Here is a tiny trained network, its code and every weight. The questions are about switching its units off for an input and a target symbol, where a switched-off unit gives its printed mean instead of its output.

import numpy as np


def w(rows, s, z=0):
    codes = np.array(rows[::2]) - 128.0
    scale = np.full(codes.shape[1], s)
    scale[-1] = z or s
    return codes * scale


def f(y):
    return y / 2 * (1 + np.tanh(0.7978845608 * (y + 0.044715 * y**3)))


def softmax(a):
    e = np.exp(a - a.max(-1, keepdims=True))
    return e / e.sum(-1, keepdims=True)


def log_softmax(a):
    a = a - a.max(-1, keepdims=True)
    return a - np.log(np.exp(a).sum(-1, keepdims=True))


def net(x, mask):
    ids = ['ΘΛΠΦΩαβγζημξσ'.index(c) for c in x.split()]
    T = len(ids)
    res = E[ids] + P[:T]
    r = res
    for j in range(3):
        rows = slice(3 * j, 3 * j + 3)
        q, k, v = (r @ M[0][rows].T for M in (Q, K, V))
        z = softmax(np.where(np.tri(T) > 0, q @ k.T / 3**0.5, -1e9)) @ v
        o = O[0][rows]
        res = res + np.where(mask[j], z, o[:, -1]) @ o[:, :-1]
    y = f(res @ A[0][:, :-1].T + A[0][:, -1])
    res = res + np.where(mask[3:15], y, B[0][:, -1]) @ B[0][:, :-1]
    return log_softmax(res[-1] @ U[:, :-1].T + U[:, -1])


Q, K, V, O, A, B = {}, {}, {}, {}, {}, {}
E = w([
[75,73,156,61,197,110,82,212,153,8,167,177],'Θ',
[104,106,43,65,166,94,115,199,99,90,206,93],'Λ',
[116,180,17,49,91,126,151,139,88,73,114,69],'Π',
[132,114,180,150,124,93,129,118,155,142,112,38],'Φ',
[154,71,164,136,119,140,154,126,135,157,102,65],'Ω',
[207,152,141,160,146,156,143,160,176,88,89,118],'α',
[157,130,134,197,79,140,136,158,197,96,141,89],'β',
[59,101,69,123,151,146,68,203,162,188,207,144],'γ',
[172,106,137,177,105,92,162,145,150,160,118,170],'ζ',
[207,180,147,162,89,174,66,105,123,140,148,135],'η',
[75,185,215,147,151,219,163,192,119,187,162,188],'μ',
[160,177,96,234,168,151,148,93,142,142,154,138],'ξ',
[208,74,87,191,124,229,176,86,102,155,153,163],'σ',
],0.016)
P = w([
[45,94,190,112,93,47,137,111,40,1,111,131],'0',
[114,112,175,145,119,66,124,171,23,64,134,109],'1',
[160,130,162,134,141,78,129,175,49,114,171,92],'2',
[175,139,159,97,156,92,161,131,115,146,196,94],'3',
[164,151,143,82,142,113,159,97,163,180,185,111],'4',
[155,151,121,105,130,144,144,60,174,209,128,132],'5',
[166,145,93,130,141,156,109,72,176,231,98,141],'6',
[209,123,60,174,180,170,76,92,164,240,32,161],'7',
],0.011)
Q[0] = w([
[99,143,174,173,126,146,116,157,26,119,87,145],'head 1',
[72,116,90,26,177,122,128,130,143,96,177,156],'head 1',
[130,106,198,175,153,142,126,215,195,152,152,143],'head 1',
[98,169,117,21,149,139,167,146,190,151,197,134],'head 2',
[185,110,168,173,130,100,167,123,45,61,177,110],'head 2',
[61,132,93,118,166,144,67,252,105,145,106,113],'head 2',
[174,109,30,116,122,76,100,109,112,137,146,82],'head 3',
[58,72,88,100,196,91,119,181,169,81,87,152],'head 3',
[180,81,76,200,111,87,159,185,186,197,94,55],'head 3',
],0.042)
K[0] = w([
[65,128,144,161,140,178,106,69,89,101,69,160],'head 1',
[149,77,163,48,165,68,115,147,76,29,161,89],'head 1',
[95,82,164,197,152,149,84,156,161,146,217,206],'head 1',
[164,121,133,83,155,59,119,213,68,89,197,51],'head 2',
[129,117,126,244,113,165,126,169,31,132,97,151],'head 2',
[25,111,107,65,105,85,67,103,109,11,56,118],'head 2',
[151,124,4,127,163,107,99,123,128,146,128,85],'head 3',
[89,28,88,74,119,79,40,171,176,77,102,151],'head 3',
[175,118,80,153,111,168,42,30,188,207,116,132],'head 3',
],0.037)
V[0] = w([
[125,124,103,83,204,123,98,121,130,235,90,110],'head 1',
[122,117,186,122,197,94,148,87,69,113,92,86],'head 1',
[69,82,92,192,117,68,143,96,85,124,221,153],'head 1',
[45,224,123,191,237,116,66,115,170,109,99,34],'head 2',
[201,140,126,87,62,4,20,100,149,151,117,191],'head 2',
[138,25,94,129,129,234,94,94,141,91,139,36],'head 2',
[162,146,193,67,57,115,62,121,72,103,167,151],'head 3',
[88,175,139,173,207,111,104,90,111,116,143,85],'head 3',
[148,167,93,177,203,177,83,4,37,98,214,156],'head 3',
],0.015)
O[0] = w([
[78,115,130,126,128,161,77,78,77,50,98,119,64],'head 1',
[47,156,174,144,156,183,156,62,136,192,133,102,82],'head 1',
[164,218,72,137,94,125,96,97,84,134,87,123,175],'head 1',
[133,156,159,1,126,60,84,59,223,131,190,65,2],'head 2',
[214,94,158,70,53,190,227,73,91,153,189,213,104],'head 2',
[154,186,187,63,59,155,148,232,173,156,54,25,111],'head 2',
[131,10,97,102,133,188,57,109,167,70,82,134,129],'head 3',
[131,126,139,97,65,146,156,92,166,131,131,185,111],'head 3',
[29,57,90,167,30,142,79,106,146,192,167,158,179],'head 3',
],0.0065,0.0079)
A[0] = w([
[135,133,180,107,133,120,122,77,125,105,141,126,2],'neuron 1',
[146,142,169,103,95,142,97,111,111,80,100,91,44],'neuron 2',
[106,115,120,109,129,116,101,115,158,134,133,121,44],'neuron 3',
[104,130,105,125,127,127,114,128,100,118,146,157,80],'neuron 4',
[141,153,83,103,93,115,129,116,99,107,114,92,15],'neuron 5',
[94,109,122,116,137,165,133,133,113,135,142,145,81],'neuron 6',
[24,125,200,98,71,62,164,184,36,3,190,123,82],'neuron 7',
[112,156,86,52,122,145,129,157,97,133,117,168,177],'neuron 8',
[122,119,184,114,167,149,122,146,132,117,126,139,69],'neuron 9',
[108,163,152,138,162,134,133,114,114,127,105,104,48],'neuron 10',
[99,158,158,95,136,149,148,180,101,162,177,150,67],'neuron 11',
[133,142,144,114,144,99,126,114,134,116,153,118,94],'neuron 12',
],0.019,0.0068)
B[0] = w([
[70,150,99,209,116,131,170,87,196,85,4,182,127],'neuron 1',
[131,97,68,60,112,81,109,150,57,136,111,156,194],'neuron 2',
[138,175,137,122,116,91,145,121,72,109,155,134,187],'neuron 3',
[127,132,163,95,115,144,145,134,145,130,128,69,240],'neuron 4',
[115,158,159,105,149,161,145,142,170,199,154,221,237],'neuron 5',
[147,144,131,95,131,88,106,149,174,113,83,138,236],'neuron 6',
[158,100,74,159,89,71,56,120,64,51,72,71,220],'neuron 7',
[72,89,167,161,176,131,142,112,153,71,138,85,254],'neuron 8',
[85,173,123,130,140,151,183,121,142,201,206,144,204],'neuron 9',
[123,74,120,46,86,165,160,117,100,91,144,113,208],'neuron 10',
[115,101,112,125,148,120,99,122,113,70,121,121,195],'neuron 11',
[115,137,122,144,118,169,72,122,137,136,40,125,195],'neuron 12',
],0.013,0.0051)
U = w([
[93,71,82,130,194,90,45,141,80,1,115,80,254],'Θ',
[77,126,170,135,198,172,128,161,163,136,145,138,199],'Λ',
[98,107,108,185,98,151,86,188,89,121,87,92,63],'Π',
[118,118,117,130,113,110,141,115,124,78,72,110,52],'Φ',
[157,22,121,122,75,130,81,119,147,97,117,114,140],'Ω',
[129,108,122,144,111,99,112,149,101,71,109,111,26],'α',
[121,96,126,93,104,134,153,157,70,97,121,55,69],'β',
[177,106,150,186,141,122,153,108,31,59,120,148,161],'γ',
[126,105,128,138,126,121,109,144,103,90,113,104,41],'ζ',
[133,128,88,102,147,104,77,165,93,110,102,159,69],'η',
[218,157,165,117,116,72,134,175,153,71,66,27,166],'μ',
[135,98,137,136,129,109,110,145,99,84,108,102,46],'ξ',
[126,128,124,147,71,51,113,102,96,108,149,96,127],'σ',
],0.0047,0.0054)

Each question gives the input, a string of symbols that net reads in full, and the target symbol t.
The units are the heads (3 rows each of Q, K, V and O) and the neurons (one row each of A and B). Each row of codes is followed by its name. A weight is (code - 128) times the scale printed after its matrix; where a second scale follows, it is the last column's (O, A, B and U).
mask holds one flag per unit, heads first, then neurons. A switched-off unit (its flag False) gives its mean, the last column of its rows in O or B, instead of its output. The means were averaged over made-up inputs and are rounded, as every weight is.
A unit's drop is (log p(t) with every unit on - log p(t) with that unit switched off) / (log p(t) with every unit on - log p(t) with every unit switched off).
The circuit of an input: a set's keep is (log p(t) with only the set's units on - log p(t) with every unit switched off) / (log p(t) with every unit on - log p(t) with every unit switched off). Starting from the 12 units with the biggest drops (on a tie, the unit counted first), units are removed one at a time, each time the one whose removal leaves the highest keep (on an exact tie, the one counted first), for as long as the keep stays at least 0.8.
circuit, biggest first: the units of the circuit, biggest drop first
most important unit: the unit with the biggest drop
k most important neurons: the k neurons with the biggest drops, biggest first
which heads matter: for each layer, one digit per head in row order, 1 if its drop is at least 0.15 and else 0, layers parted by /
input β Π ξ ζ ζ, target σ: circuit, biggest first => [head 3; head 2; neuron 3]
input β ζ η Φ, target Ω: most important unit => head 3
input ζ σ ζ, target Π: circuit, biggest first => [head 2; head 3]
input μ β Λ β Φ, target μ: circuit, biggest first => [head 3; head 2]
input β σ β, target Π: which heads matter => 011
input β γ β, target η: circuit, biggest first => [head 1; neuron 2; neuron 5; head 2]
input η β Φ β β ξ ξ, target σ: circuit, biggest first => [head 3; head 2]
input Ω ζ η μ β β σ Ω, target Π: circuit, biggest first => [head 2; head 3]
input β μ Ω Ω σ β Φ, target Π: circuit, biggest first => [head 2; head 3]
input β ξ Λ μ η, target Θ: which heads matter => 010
input β Π Θ β β Ω Π, target Λ: which heads matter => 000
input ζ σ β β Θ β β, target μ: which heads matter => 011
input η Ω η Π η γ, target Θ: circuit, biggest first => [neuron 11; head 3]
input β ζ η Φ α, target Ω: which heads matter => 011
input Ω μ Π Ω, target Θ: which heads matter => 010
input σ ξ β μ, target Θ: which heads matter => 100
input ζ μ μ ζ, target Θ: circuit, biggest first => [head 2]
input ζ ζ β η Π η, target Ω: circuit, biggest first => [head 3; head 2]
input β μ ζ μ Π, target Θ: circuit, biggest first => [head 1; neuron 7]
input Π σ Π, target Λ: most important unit => head 1
input β Θ Ω Π Π β σ Θ, target Λ: which heads matter => 101
input γ ζ β β ξ μ, target Θ: 3 most important neurons => [neuron 11; neuron 7; neuron 5]
